Below is a small trained network, with its code and all its weights. Each question gives an input and a class and asks what happens when units are switched off, that is, made to give their printed mean instead of their output.

import numpy as np


def w(rows, s, z=0):
    codes = np.array(rows[::2]) - 128.0
    scale = np.full(codes.shape[1], s)
    scale[-1] = z or s
    return codes * scale


def norm(h):
    return h / np.sqrt((h * h).mean(-1, keepdims=True) + 1e-5)


def f(y):
    return y / 2 * (1 + np.tanh(0.7978845608 * (y + 0.044715 * y**3)))


def log_softmax(a):
    a = a - a.max(-1, keepdims=True)
    return a - np.log(np.exp(a).sum(-1, keepdims=True))


def net(x, mask):
    res = np.array(x, float).reshape(1, 8) / 4 @ E
    u = 0
    for l in range(4):
        y = f(norm(res) @ A[l][:, :-1].T + A[l][:, -1])
        res = res + np.where(mask[u : u + 8], y, B[l][:, -1]) @ B[l][:, :-1]
        u += 8
    return log_softmax(norm(res)[-1] @ U[:, :-1].T + U[:, -1])


A, B = {}, {}
E = w([
[139,131,176,111,126,218,177,82,166],'x0',
[52,179,156,91,2,121,168,237,173],'x1',
[130,132,127,126,127,129,130,133,125],'x2',
[110,106,124,204,77,162,70,99,157],'x3',
[115,118,141,81,101,146,76,113,80],'x4',
[195,226,187,74,141,62,38,79,245],'x5',
[128,128,124,127,127,126,130,129,130],'x6',
[106,122,63,93,203,185,77,208,168],'x7',
],0.0083)
A[0] = w([
[142,121,135,224,188,103,198,181,222,49],'0.n0',
[115,112,186,45,103,183,24,128,46,112],'0.n1',
[148,189,128,120,134,132,98,113,147,80],'0.n2',
[129,141,180,94,149,255,182,92,177,8],'0.n3',
[142,98,116,244,71,184,39,133,176,7],'0.n4',
[183,134,141,41,186,101,197,170,103,53],'0.n5',
[121,96,110,102,176,211,91,204,194,107],'0.n6',
[149,145,102,187,129,63,68,202,92,3],'0.n7',
],0.011,0.0049)
B[0] = w([
[160,170,49,129,98,112,174,108,152,195],'0.n0',
[150,174,53,150,132,105,194,119,178,232],'0.n1',
[178,110,146,72,137,173,155,153,101,166],'0.n2',
[163,56,72,110,6,68,28,110,99,208],'0.n3',
[46,140,141,56,139,163,161,69,142,222],'0.n4',
[38,135,135,87,121,169,123,56,145,199],'0.n5',
[130,212,160,178,162,146,81,144,45,254],'0.n6',
[117,78,99,119,67,85,66,107,110,180],'0.n7',
],0.019,0.005)
A[1] = w([
[98,127,113,82,170,42,149,159,103,93],'1.n0',
[156,153,229,176,48,78,191,55,84,65],'1.n1',
[161,152,189,126,151,92,48,119,254,1],'1.n2',
[196,70,135,145,211,154,114,69,125,65],'1.n3',
[185,160,41,170,116,132,182,128,160,29],'1.n4',
[140,149,183,119,38,167,147,224,158,60],'1.n5',
[149,51,123,160,114,194,182,178,90,71],'1.n6',
[65,97,115,147,169,23,83,152,162,39],'1.n7',
],0.014,0.0034)
B[1] = w([
[133,115,135,167,57,174,103,88,172,160],'1.n0',
[108,225,88,149,155,186,39,158,91,254],'1.n1',
[200,88,141,103,96,224,187,159,131,176],'1.n2',
[79,58,159,156,175,18,119,84,185,192],'1.n3',
[132,149,39,121,158,95,147,163,130,211],'1.n4',
[80,59,150,119,192,4,121,114,161,194],'1.n5',
[164,102,121,117,113,168,139,146,89,179],'1.n6',
[168,122,153,123,57,107,118,98,83,155],'1.n7',
],0.017,0.0072)
A[2] = w([
[93,140,177,53,142,129,155,112,90,6],'2.n0',
[162,54,112,119,46,109,69,124,119,78],'2.n1',
[26,95,150,80,113,201,152,75,164,90],'2.n2',
[168,166,61,101,116,80,210,74,107,140],'2.n3',
[87,152,224,168,102,83,185,201,170,68],'2.n4',
[241,160,223,77,142,134,175,147,190,46],'2.n5',
[109,31,141,181,125,198,249,159,39,8],'2.n6',
[68,169,151,110,68,111,140,198,154,55],'2.n7',
],0.015,0.0021)
B[2] = w([
[99,170,175,166,74,117,151,115,104,154],'2.n0',
[203,66,108,121,77,128,40,121,108,254],'2.n1',
[77,187,198,89,78,116,161,68,103,224],'2.n2',
[120,173,151,141,93,120,131,186,247,252],'2.n3',
[84,54,163,144,196,104,95,92,170,152],'2.n4',
[147,79,138,78,144,225,203,225,73,177],'2.n5',
[185,56,160,53,127,250,202,240,138,191],'2.n6',
[192,79,130,203,203,153,132,28,179,183],'2.n7',
],0.014,0.0079)
A[3] = w([
[161,68,196,125,108,99,155,104,71,229],'3.n0',
[33,54,38,196,67,141,187,122,65,61],'3.n1',
[170,165,151,171,195,142,83,192,87,208],'3.n2',
[155,213,211,144,112,29,218,132,85,69],'3.n3',
[140,159,139,160,134,123,195,62,167,180],'3.n4',
[142,105,84,101,141,112,184,193,162,97],'3.n5',
[115,52,136,144,185,1,167,115,144,1],'3.n6',
[81,110,102,145,67,109,120,150,94,22],'3.n7',
],0.015,0.0023)
B[3] = w([
[64,89,87,185,83,130,159,175,138,241],'3.n0',
[236,178,233,4,135,106,163,147,159,229],'3.n1',
[48,130,54,157,117,101,175,128,3,255],'3.n2',
[49,63,103,90,37,151,97,147,122,176],'3.n3',
[53,148,122,77,156,104,131,168,169,226],'3.n4',
[77,87,50,106,94,138,148,163,101,249],'3.n5',
[34,31,169,210,88,55,125,145,132,242],'3.n6',
[189,140,116,163,161,124,82,118,163,180],'3.n7',
],0.013,0.0052)
U = w([
[217,51,148,85,130,221,197,201,77,124],'0',
[255,90,123,122,35,93,17,70,116,83],'1',
[95,116,98,130,90,118,100,126,114,254],'2',
[94,124,107,134,94,122,107,130,117,246],'3',
[77,181,212,82,114,174,123,29,171,61],'4',
[101,16,149,199,203,56,118,88,163,78],'5',
[146,217,111,199,221,143,66,132,20,56],'6',
[166,183,56,133,134,100,164,160,227,46],'7',
],0.0091,0.0079)

Each question gives the input, the list of numbers given to net, and the class t.
The units are the neurons (one row each of A and B). Each row of codes is followed by its name. A weight is (code - 128) times the scale printed after its matrix; where a second scale follows, it is the last column's (A, B and U).
mask holds one flag per neuron, layer by layer. A switched-off neuron (its flag False) gives its mean, the last column of its row in B, instead of its output. The means were averaged over made-up inputs and are rounded, as every weight is.
A unit's drop is (log p(t) with every unit on - log p(t) with that unit switched off) / (log p(t) with every unit on - log p(t) with every unit switched off).
The circuit of an input: a set's keep is (log p(t) with only the set's units on - log p(t) with every unit switched off) / (log p(t) with every unit on - log p(t) with every unit switched off). Starting from the 12 units with the biggest drops (on a tie, the unit counted first), units are removed one at a time, each time the one whose removal leaves the highest keep (on an exact tie, the one counted first), for as long as the keep stays at least 0.8.
units of the circuit, in order: the units of the circuit, biggest drop first
unit that matters most: the unit with the biggest drop
top k neurons: the k neurons with the biggest drops, biggest first
top k neurons in layer l: the k neurons of layer l with the biggest drops, biggest first
input [-7,-2,-7,8,8,6,-3,-1], class 4: units of the circuit, in order -> 0.n4, 2.n2
input [0,6,6,-6,-6,7,2,0], class 0: top 2 neurons in layer 1 -> 1.n2, 1.n3
input [-3,-6,-3,-5,1,7,2,6], class 0: unit that matters most -> 1.n2
input [4,-6,-3,-5,0,1,-4,-5], class 5: top 3 neurons -> 1.n3, 0.n4, 0.n6
input [0,4,8,8,-3,-8,2,8], class 0: top 2 neurons -> 2.n6, 1.n1
input [0,4,5,-7,8,-3,2,4], class 7: top 2 neurons in layer 2 -> 2.n3, 2.n7
input [-7,-3,-7,-2,8,1,4,-2], class 7: top 2 neurons -> 0.n1, 1.n4
input [8,1,8,5,-5,-8,-4,-4], class 0: top 2 neurons -> 2.n6, 1.n6
input [5,1,1,6,-7,-1,0,-4], class 7: units of the circuit, in order -> 0.n0, 2.n3
input [-6,8,-2,4,-3,-2,0,7], class 5: units of the circuit, in order -> 1.n1, 2.n7
input [3,-5,2,6,-3,-3,5,8], class 6: top 2 neurons in layer 0 -> 0.n6, 0.n5
input [-5,-5,-4,3,2,6,2,-7], class 6: top 2 neurons in layer 0 -> 0.n3, 0.n2
input [-8,4,7,-8,-5,2,2,6], class 1: top 2 neurons -> 0.n7, 1.n7
input [-2,-5,-5,-4,7,8,4,2], class 0: units of the circuit, in order -> 1.n2
input [-7,4,5,-8,-4,-4,-4,0], class 4: top 3 neurons -> 0.n5, 2.n2, 0.n3
input [-1,1,2,7,0,-5,4,-8], class 6: top 2 neurons -> 1.n1, 0.n5
input [-3,-8,0,-3,2,-7,-4,-5], class 5: top 4 neurons -> 1.n3, 1.n2, 3.n6, 0.n2
input [-7,5,2,7,1,6,1,-7], class 1: units of the circuit, in order -> 1.n2, 2.n1
input [-5,8,0,6,-5,-3,2,-6], class 5: top 2 neurons -> 1.n5, 0.n6
input [-5,8,3,7,7,5,-3,-3], class 5: unit that matters most -> 1.n5
input [8,-3,-5,2,8,-8,7,5], class 0: top 2 neurons -> 1.n1, 2.n6
input [6,4,6,-1,-6,0,1,6], class 1: top 2 neurons -> 0.n3, 1.n1
input [5,-7,-4,-1,3,-3,-6,2], class 5: top 2 neurons -> 1.n3, 3.n6
